Below are the code and all the weights of a small trained network. Each question names an input and a class and asks about switching units off, where a switched-off unit gives its printed mean instead of its output.

import numpy as np


def w(rows, s, z=0):
    codes = np.array(rows[::2]) - 128.0
    scale = np.full(codes.shape[1], s)
    scale[-1] = z or s
    return codes * scale


def norm(h):
    return h / np.sqrt((h * h).mean(-1, keepdims=True) + 1e-5)


def f(y):
    return np.maximum(y, 0)


def log_softmax(a):
    a = a - a.max(-1, keepdims=True)
    return a - np.log(np.exp(a).sum(-1, keepdims=True))


def net(x, mask):
    res = np.array(x, float).reshape(1, 5) / 4 @ E
    u = 0
    for l in range(2):
        y = f(norm(res) @ A[l][:, :-1].T + A[l][:, -1])
        res = res + np.where(mask[u : u + 14], y, B[l][:, -1]) @ B[l][:, :-1]
        u += 14
    return log_softmax(norm(res)[-1] @ U[:, :-1].T + U[:, -1])


A, B = {}, {}
E = w([
[137,167,75,92,182,116,117,59,33],'x0',
[139,96,90,166,213,145,151,130,148],'x1',
[163,64,93,124,112,171,252,149,149],'x2',
[137,198,160,131,82,150,127,84,113],'x3',
[90,157,94,1,167,149,94,110,173],'x4',
],0.0077)
A[0] = w([
[129,75,119,128,185,141,141,136,172,24],'L0N0',
[133,133,109,93,133,117,74,130,110,63],'L0N1',
[137,124,143,141,122,157,164,135,166,73],'L0N2',
[122,105,122,157,100,155,177,142,168,122],'L0N3',
[119,81,145,253,64,128,135,153,165,39],'L0N4',
[140,96,131,146,154,124,138,131,97,4],'L0N5',
[126,158,141,89,75,162,156,139,240,59],'L0N6',
[134,140,152,60,113,93,63,126,179,191],'L0N7',
[129,81,137,117,137,114,89,141,189,134],'L0N8',
[124,139,161,132,114,124,99,139,137,135],'L0N9',
[117,114,131,153,99,139,121,122,141,126],'L0N10',
[126,104,108,153,152,117,157,132,61,113],'L0N11',
[127,85,115,146,115,117,204,130,119,22],'L0N12',
[127,45,92,143,214,135,153,147,182,33],'L0N13',
],0.012,0.002)
B[0] = w([
[92,125,111,143,181,106,133,108,177,187],'L0N0',
[110,130,163,132,175,166,93,121,82,176],'L0N1',
[98,104,100,138,147,123,74,132,105,173],'L0N2',
[88,181,127,128,160,161,102,121,68,203],'L0N3',
[221,133,242,151,108,64,106,168,109,254],'L0N4',
[96,193,166,87,78,132,156,159,156,151],'L0N5',
[96,120,165,61,22,95,152,10,197,210],'L0N6',
[77,117,116,103,110,163,90,173,87,215],'L0N7',
[169,184,75,148,160,141,184,80,92,190],'L0N8',
[161,83,79,98,156,163,157,121,79,168],'L0N9',
[140,104,123,122,125,100,146,144,121,157],'L0N10',
[140,129,114,158,118,187,153,67,130,182],'L0N11',
[176,58,89,108,123,191,115,169,110,191],'L0N12',
[94,114,128,69,216,124,158,155,223,229],'L0N13',
],0.014,0.0092)
A[1] = w([
[100,119,97,125,215,66,180,160,211,49],'L1N0',
[185,114,228,196,141,97,101,175,148,88],'L1N1',
[181,170,168,167,163,84,149,92,90,168],'L1N2',
[129,146,127,145,147,135,188,172,150,36],'L1N3',
[142,187,61,156,140,128,61,139,117,137],'L1N4',
[103,123,94,144,8,137,199,145,170,144],'L1N5',
[69,137,118,115,138,157,132,99,142,133],'L1N6',
[154,127,158,207,94,55,155,174,117,42],'L1N7',
[95,94,92,144,182,97,145,172,205,10],'L1N8',
[197,108,126,144,112,136,177,174,104,104],'L1N9',
[95,169,107,164,150,146,76,107,95,164],'L1N10',
[145,82,51,126,120,166,154,167,118,115],'L1N11',
[81,125,73,97,142,112,32,209,73,46],'L1N12',
[136,210,94,200,187,103,125,71,137,8],'L1N13',
],0.013,0.0017)
B[1] = w([
[254,222,72,55,228,151,27,208,120,232],'L1N0',
[64,66,147,168,118,9,201,136,112,254],'L1N1',
[139,57,112,138,108,110,188,209,191,216],'L1N2',
[107,162,130,121,124,115,68,87,149,156],'L1N3',
[114,134,121,112,25,191,136,184,129,168],'L1N4',
[85,22,96,91,110,162,6,107,180,162],'L1N5',
[190,112,201,213,91,53,104,207,136,210],'L1N6',
[64,63,206,154,216,51,175,146,84,198],'L1N7',
[193,239,74,70,225,96,159,108,161,197],'L1N8',
[109,85,116,192,160,98,125,100,42,192],'L1N9',
[65,224,116,162,113,156,180,118,130,200],'L1N10',
[159,87,48,182,153,158,103,91,113,160],'L1N11',
[120,202,216,217,189,136,114,65,85,207],'L1N12',
[171,137,67,51,45,111,212,175,197,168],'L1N13',
],0.012,0.0098)
U = w([
[151,64,35,186,154,207,133,87,68,3],'0',
[127,163,73,157,78,166,223,160,136,52],'1',
[88,103,140,74,80,137,81,81,154,194],'2',
[63,223,176,184,142,182,104,99,49,126],'3',
[179,180,70,93,250,138,117,148,156,207],'4',
[120,54,167,188,171,48,189,157,77,166],'5',
],0.013,0.0026)

Each question gives the input, the list of numbers given to net, and the class t.
The units are the neurons (one row each of A and B). Each row of codes is followed by its name. A weight is (code - 128) times the scale printed after its matrix; where a second scale follows, it is the last column's (A, B and U).
mask holds one flag per neuron, layer by layer. A switched-off neuron (its flag False) gives its mean, the last column of its row in B, instead of its output. The means were averaged over made-up inputs and are rounded, as every weight is.
A unit's drop is (log p(t) with every unit on - log p(t) with that unit switched off) / (log p(t) with every unit on - log p(t) with every unit switched off).
The circuit of an input: a set's keep is (log p(t) with only the set's units on - log p(t) with every unit switched off) / (log p(t) with every unit on - log p(t) with every unit switched off). Starting from the 12 units with the biggest drops (on a tie, the unit counted first), units are removed one at a time, each time the one whose removal leaves the highest keep (on an exact tie, the one counted first), for as long as the keep stays at least 0.8.
circuit, biggest first: the units of the circuit, biggest drop first
unit that matters most: the unit with the biggest drop
k most important neurons: the k neurons with the biggest drops, biggest first
top k neurons in layer l: the k neurons of layer l with the biggest drops, biggest first
drop of u: that unit's drop, to one decimal
input [6,-4,7,-6,-7], class 0: unit that matters most : L0N12
input [1,8,6,-1,-7], class 4: circuit, biggest first : L0N13; L1N0
input [3,-4,6,-3,1], class 0: circuit, biggest first : L0N12; L1N11
input [2,-2,-1,0,-2], class 1: top 3 neurons in layer 0 : L0N4; L0N12; L0N7
input [7,-3,5,7,-1], class 0: top 3 neurons in layer 0 : L0N4; L0N3; L0N6
input [-3,-2,-3,2,0], class 2: top 2 neurons in layer 0 : L0N6; L0N3
input [7,4,-7,4,0], class 3: 3 most important neurons : L0N8; L1N12; L0N4
input [6,-6,4,8,-5], class 0: top 2 neurons in layer 1 : L1N1; L1N5
input [-2,0,-3,8,8], class 2: top 3 neurons in layer 0 : L0N6; L0N3; L0N2
input [2,2,-8,7,-5], class 1: 2 most important neurons : L0N4; L0N7
input [5,3,-5,-4,-6], class 1: 2 most important neurons : L0N4; L0N11
input [5,-4,-1,0,-5], class 1: 3 most important neurons : L0N4; L0N6; L0N12
input [8,0,-4,-4,-3], class 1: 2 most important neurons : L0N7; L0N4
input [6,-2,8,5,5], class 2: most important neuron : L0N13
input [6,8,-8,2,-3], class 1: drop of L0N4 : 0.1
input [2,-5,0,-3,6], class 3: drop of L0N7 : 0.0
input [1,4,-4,-7,-4], class 4: drop of L0N13 : 0.2
input [3,8,3,-2,-7], class 4: drop of L0N13 : 2.4
